Below is a small trained network, with its code and all its weights. Each question gives an input and a target symbol and asks what happens when units are switched off, that is, made to give their printed mean instead of their output.

import numpy as np


def w(rows, s, z=0):
    codes = np.array(rows[::2]) - 128.0
    scale = np.full(codes.shape[1], s)
    scale[-1] = z or s
    return codes * scale


def f(y):
    return y / 2 * (1 + np.tanh(0.7978845608 * (y + 0.044715 * y**3)))


def softmax(a):
    e = np.exp(a - a.max(-1, keepdims=True))
    return e / e.sum(-1, keepdims=True)


def log_softmax(a):
    a = a - a.max(-1, keepdims=True)
    return a - np.log(np.exp(a).sum(-1, keepdims=True))


def net(x, mask):
    ids = ['αεζηλπφ'.index(c) for c in x.split()]
    T = len(ids)
    res = E[ids] + P[:T]
    u = 0
    for l in range(2):
        q, k, v = (res @ M[l].T for M in (Q, K, V))
        z = softmax(np.where(np.tri(T) > 0, q @ k.T / 2**0.5, -1e9)) @ v
        res = res + np.where(mask[u], z, O[l][:, -1]) @ O[l][:, :-1]
        u += 1
        y = f(res @ A[l][:, :-1].T + A[l][:, -1])
        res = res + np.where(mask[u : u + 12], y, B[l][:, -1]) @ B[l][:, :-1]
        u += 12
    return log_softmax(res[-1] @ U[:, :-1].T + U[:, -1])


Q, K, V, O, A, B = {}, {}, {}, {}, {}, {}
E = w([
[197,69,75,136],'α',
[50,130,107,181],'ε',
[163,103,254,141],'ζ',
[132,14,142,157],'η',
[132,138,181,49],'λ',
[32,65,113,117],'π',
[113,56,76,61],'φ',
],0.022)
P = w([
[246,123,80,115],'0',
[207,120,89,118],'1',
[175,116,97,120],'2',
[149,115,103,123],'3',
[130,117,110,127],'4',
[110,120,116,126],'5',
[92,121,118,130],'6',
[78,121,124,131],'7',
[64,123,126,133],'8',
[51,124,129,134],'9',
[40,125,134,136],'10',
[30,127,137,140],'11',
],0.011)
Q[0] = w([
[164,155,134,213],'L0H1',
[106,2,63,146],'L0H1',
],0.0076)
K[0] = w([
[145,160,168,192],'L0H1',
[102,39,3,201],'L0H1',
],0.0061)
V[0] = w([
[144,89,226,214],'L0H1',
[150,138,253,12],'L0H1',
],0.0058)
O[0] = w([
[89,169,28,5,32],'L0H1',
[2,80,125,174,252],'L0H1',
],0.0075,0.0017)
A[0] = w([
[138,123,139,162,2],'L0N1',
[182,136,199,188,184],'L0N2',
[137,157,88,8,118],'L0N3',
[199,85,91,125,191],'L0N4',
[169,187,168,27,143],'L0N5',
[168,75,146,112,179],'L0N6',
[140,179,67,138,142],'L0N7',
[56,98,115,98,198],'L0N8',
[64,78,111,78,113],'L0N9',
[170,144,127,98,145],'L0N10',
[109,79,128,117,142],'L0N11',
[105,88,193,125,220],'L0N12',
],0.014,0.0044)
B[0] = w([
[127,35,80,140,117],'L0N1',
[50,28,43,2,138],'L0N2',
[94,11,165,58,150],'L0N3',
[77,75,173,167,183],'L0N4',
[9,20,101,55,146],'L0N5',
[115,85,167,26,183],'L0N6',
[212,189,27,107,133],'L0N7',
[178,212,203,175,249],'L0N8',
[189,202,120,178,234],'L0N9',
[60,10,93,172,129],'L0N10',
[134,179,212,139,191],'L0N11',
[159,228,139,118,238],'L0N12',
],0.0073,0.012)
Q[1] = w([
[60,186,168,2],'L1H1',
[220,105,156,32],'L1H1',
],0.0078)
K[1] = w([
[61,174,208,56],'L1H1',
[254,91,208,70],'L1H1',
],0.0079)
V[1] = w([
[241,178,38,29],'L1H1',
[217,2,120,187],'L1H1',
],0.0058)
O[1] = w([
[28,118,205,115,51],'L1H1',
[134,253,182,173,3],'L1H1',
],0.0069,0.0059)
A[1] = w([
[115,124,90,100,134],'L1N1',
[188,70,30,155,152],'L1N2',
[152,172,102,142,48],'L1N3',
[146,216,142,195,106],'L1N4',
[158,104,172,169,115],'L1N5',
[136,51,145,55,185],'L1N6',
[112,197,122,105,127],'L1N7',
[104,27,128,93,90],'L1N8',
[92,34,76,82,53],'L1N9',
[186,127,1,149,1],'L1N10',
[95,131,151,118,173],'L1N11',
[146,113,104,85,163],'L1N12',
],0.016,0.0057)
B[1] = w([
[73,104,164,85,124],'L1N1',
[149,131,17,143,143],'L1N2',
[65,189,141,190,147],'L1N3',
[133,63,114,56,250],'L1N4',
[99,168,107,115,179],'L1N5',
[89,137,130,227,226],'L1N6',
[154,108,90,208,184],'L1N7',
[101,113,118,33,182],'L1N8',
[254,168,148,176,152],'L1N9',
[30,213,91,101,136],'L1N10',
[176,109,108,136,162],'L1N11',
[59,102,145,169,141],'L1N12',
],0.0097,0.015)
U = w([
[160,83,114,157,18],'α',
[92,183,94,111,153],'ε',
[120,124,129,112,25],'ζ',
[155,251,169,225,107],'η',
[118,92,109,93,134],'λ',
[171,101,141,26,254],'π',
[56,32,158,98,159],'φ',
],0.012,0.0045)

Each question gives the input, a string of symbols that net reads in full, and the target symbol t.
The units are the heads (2 rows each of Q, K, V and O) and the neurons (one row each of A and B). Each row of codes is followed by its name. A weight is (code - 128) times the scale printed after its matrix; where a second scale follows, it is the last column's (O, A, B and U).
mask holds one flag per unit, layer by layer, with each layer's heads first. A switched-off unit (its flag False) gives its mean, the last column of its rows in O or B, instead of its output. The means were averaged over made-up inputs and are rounded, as every weight is.
A unit's drop is (log p(t) with every unit on - log p(t) with that unit switched off) / (log p(t) with every unit on - log p(t) with every unit switched off).
The circuit of an input: a set's keep is (log p(t) with only the set's units on - log p(t) with every unit switched off) / (log p(t) with every unit on - log p(t) with every unit switched off). Starting from the 12 units with the biggest drops (on a tie, the unit counted first), units are removed one at a time, each time the one whose removal leaves the highest keep (on an exact tie, the one counted first), for as long as the keep stays at least 0.8.
units of the circuit, in order: the units of the circuit, biggest drop first
most important unit: the unit with the biggest drop
k most important neurons: the k neurons with the biggest drops, biggest first
top k neurons in layer l: the k neurons of layer l with the biggest drops, biggest first
drop of u: that unit's drop, to one decimal
input ε ε φ π φ α λ, target φ: most important unit => L1N8
input λ φ η, target φ: 3 most important neurons => [L0N6; L0N8; L1N8]
input ε ζ λ φ λ η ε η, target η: 2 most important neurons => [L1N4; L0N6]
input π λ λ λ α λ π ε λ φ π φ, target η: units of the circuit, in order => [L1N4; L0N9]
input ε ζ λ ζ ζ, target π: top 3 neurons in layer 0 => [L0N3; L0N12; L0N5]
input λ ζ λ ε ε φ ε φ ε η φ, target π: 2 most important neurons => [L0N9; L0N8]
input α ε λ φ π φ, target η: 2 most important neurons => [L1N4; L0N5]
input η λ φ ε π π ε α ε ε ε λ, target η: 4 most important neurons => [L1N4; L0N5; L1N8; L0N8]
input λ λ α λ λ φ λ λ λ λ ε, target ε: 3 most important neurons => [L1N4; L0N6; L1N10]
input η φ φ ε λ π η, target η: top 2 neurons in layer 0 => [L0N6; L0N2]
input π λ ζ φ λ ε λ φ α α ε φ, target π: 2 most important neurons => [L0N9; L0N5]
input λ λ φ, target φ: 3 most important neurons => [L0N6; L0N8; L0N4]
input ε λ λ η η ε π η, target π: units of the circuit, in order => [L1H1; L1N6]
input π λ π η ε ζ, target φ: units of the circuit, in order => [L0N2]
input ε ε η, target φ: 4 most important neurons => [L0N8; L1N8; L0N9; L1N6]
input ε λ φ, target φ: top 2 neurons in layer 1 => [L1N8; L1N6]
input ε φ λ ζ φ π, target π: top 2 neurons in layer 1 => [L1N4; L1N6]
input φ ζ η φ λ, target φ: 2 most important neurons => [L0N5; L0N3]
input ε α ζ η η ε λ α α ζ π η, target π: top 3 neurons in layer 0 => [L0N5; L0N3; L0N9]
input λ π π ε, target ε: most important unit => L1N10
input ε λ α φ φ ζ, target φ: drop of L0N9 => 0.1
input λ α φ η λ ε ε ζ λ φ π, target π: drop of L0N7 => 0.0
input λ λ φ η ζ ε ζ η λ η η ζ, target π: drop of L0H1 => 1.1
input α α α φ λ λ, target η: drop of L1H1 => 1.3
